Below is a small trained network, with its code and all its weights. Each question gives an input and a class and asks what happens when units are switched off, that is, made to give their printed mean instead of their output.

import numpy as np


def w(rows, s, z=0):
    codes = np.array(rows[::2]) - 128.0
    scale = np.full(codes.shape[1], s)
    scale[-1] = z or s
    return codes * scale


def norm(h):
    return h / np.sqrt((h * h).mean(-1, keepdims=True) + 1e-5)


def f(y):
    return y / 2 * (1 + np.tanh(0.7978845608 * (y + 0.044715 * y**3)))


def log_softmax(a):
    a = a - a.max(-1, keepdims=True)
    return a - np.log(np.exp(a).sum(-1, keepdims=True))


def net(x, mask):
    res = np.array(x, float).reshape(1, 5) / 4 @ E
    u = 0
    for l in range(2):
        y = f(norm(res) @ A[l][:, :-1].T + A[l][:, -1])
        res = res + np.where(mask[u : u + 7], y, B[l][:, -1]) @ B[l][:, :-1]
        u += 7
    return log_softmax(norm(res)[-1] @ U[:, :-1].T + U[:, -1])


A, B = {}, {}
E = w([
[141,155,223,207],'x0',
[185,9,176,97],'x1',
[70,68,80,214],'x2',
[101,126,143,113],'x3',
[132,126,127,134],'x4',
],0.013)
A[0] = w([
[50,75,43,176,97],'L0N0',
[189,199,138,16,55],'L0N1',
[127,177,213,173,120],'L0N2',
[146,36,131,70,102],'L0N3',
[116,145,44,18,92],'L0N4',
[61,250,45,134,2],'L0N5',
[100,125,70,75,145],'L0N6',
],0.022,0.0078)
B[0] = w([
[34,124,133,169,243],'L0N0',
[2,83,171,178,236],'L0N1',
[155,182,27,133,230],'L0N2',
[173,95,134,71,233],'L0N3',
[156,171,21,149,226],'L0N4',
[211,109,253,50,247],'L0N5',
[159,162,83,156,198],'L0N6',
],0.034,0.011)
A[1] = w([
[150,5,85,92,220],'L1N0',
[152,64,114,142,84],'L1N1',
[178,150,54,147,3],'L1N2',
[242,11,189,14,51],'L1N3',
[94,72,150,158,93],'L1N4',
[142,59,107,120,144],'L1N5',
[3,124,145,168,68],'L1N6',
],0.02,0.0038)
B[1] = w([
[137,214,229,118,205],'L1N0',
[125,211,175,138,145],'L1N1',
[159,188,13,75,186],'L1N2',
[254,38,228,170,247],'L1N3',
[77,140,101,63,168],'L1N4',
[136,192,173,143,160],'L1N5',
[83,12,163,101,228],'L1N6',
],0.026,0.014)
U = w([
[215,134,237,97,90],'0',
[6,74,140,140,88],'1',
[145,94,111,122,254],'2',
[158,171,24,141,66],'3',
],0.013,0.0097)

Each question gives the input, the list of numbers given to net, and the class t.
The units are the neurons (one row each of A and B). Each row of codes is followed by its name. A weight is (code - 128) times the scale printed after its matrix; where a second scale follows, it is the last column's (A, B and U).
mask holds one flag per neuron, layer by layer. A switched-off neuron (its flag False) gives its mean, the last column of its row in B, instead of its output. The means were averaged over made-up inputs and are rounded, as every weight is.
A unit's drop is (log p(t) with every unit on - log p(t) with that unit switched off) / (log p(t) with every unit on - log p(t) with every unit switched off).
The circuit of an input: a set's keep is (log p(t) with only the set's units on - log p(t) with every unit switched off) / (log p(t) with every unit on - log p(t) with every unit switched off). Starting from the 12 units with the biggest drops (on a tie, the unit counted first), units are removed one at a time, each time the one whose removal leaves the highest keep (on an exact tie, the one counted first), for as long as the keep stays at least 0.8.
circuit, biggest first: the units of the circuit, biggest drop first
most important unit: the unit with the biggest drop
top k neurons: the k neurons with the biggest drops, biggest first
k most important neurons of layer l: the k neurons of layer l with the biggest drops, biggest first
drop of u: that unit's drop, to one decimal
input [8,4,-7,-8,0], class 3: most important unit : L0N2
input [3,0,-3,-1,2], class 1: top 2 neurons : L0N1; L0N4
input [-1,-4,5,7,-1], class 1: top 3 neurons : L0N0; L0N3; L1N0
input [6,2,-5,3,-7], class 2: top 3 neurons : L0N0; L0N2; L0N1
input [-1,5,-8,8,5], class 1: top 3 neurons : L0N1; L0N5; L1N3
input [-6,-4,-2,5,-1], class 3: top 2 neurons : L0N4; L0N6
input [6,0,4,-3,4], class 3: 2 most important neurons of layer 0 : L0N1; L0N2
input [-8,4,0,2,-6], class 3: top 2 neurons : L0N4; L0N5
input [-6,-5,-1,8,3], class 3: top 3 neurons : L0N4; L0N6; L0N3
input [-3,2,-1,8,-2], class 3: top 2 neurons : L0N4; L0N5
input [-8,-3,-7,7,-2], class 3: top 3 neurons : L0N4; L0N6; L0N0
input [0,5,6,-2,2], class 1: top 2 neurons : L0N0; L0N5
input [6,6,7,0,1], class 1: 3 most important neurons of layer 1 : L1N3; L1N4; L1N6
input [8,-5,-5,-2,-3], class 3: circuit, biggest first : L0N2
input [7,0,8,-2,7], class 1: top 2 neurons : L0N4; L0N0
input [-3,-1,-4,-1,-2], class 1: 2 most important neurons of layer 0 : L0N1; L0N2
input [3,3,5,8,-5], class 1: top 2 neurons : L0N5; L1N3
input [2,-3,-5,-7,-4], class 1: drop of L0N1 : 1.1
input [-6,0,-2,8,0], class 3: drop of L0N4 : 1.0
input [8,-2,4,0,3], class 3: drop of L1N3 : 0.0
input [6,-5,-4,-6,-6], class 2: top neuron : L0N2
input [7,2,8,1,1], class 1: drop of L1N3 : 0.1
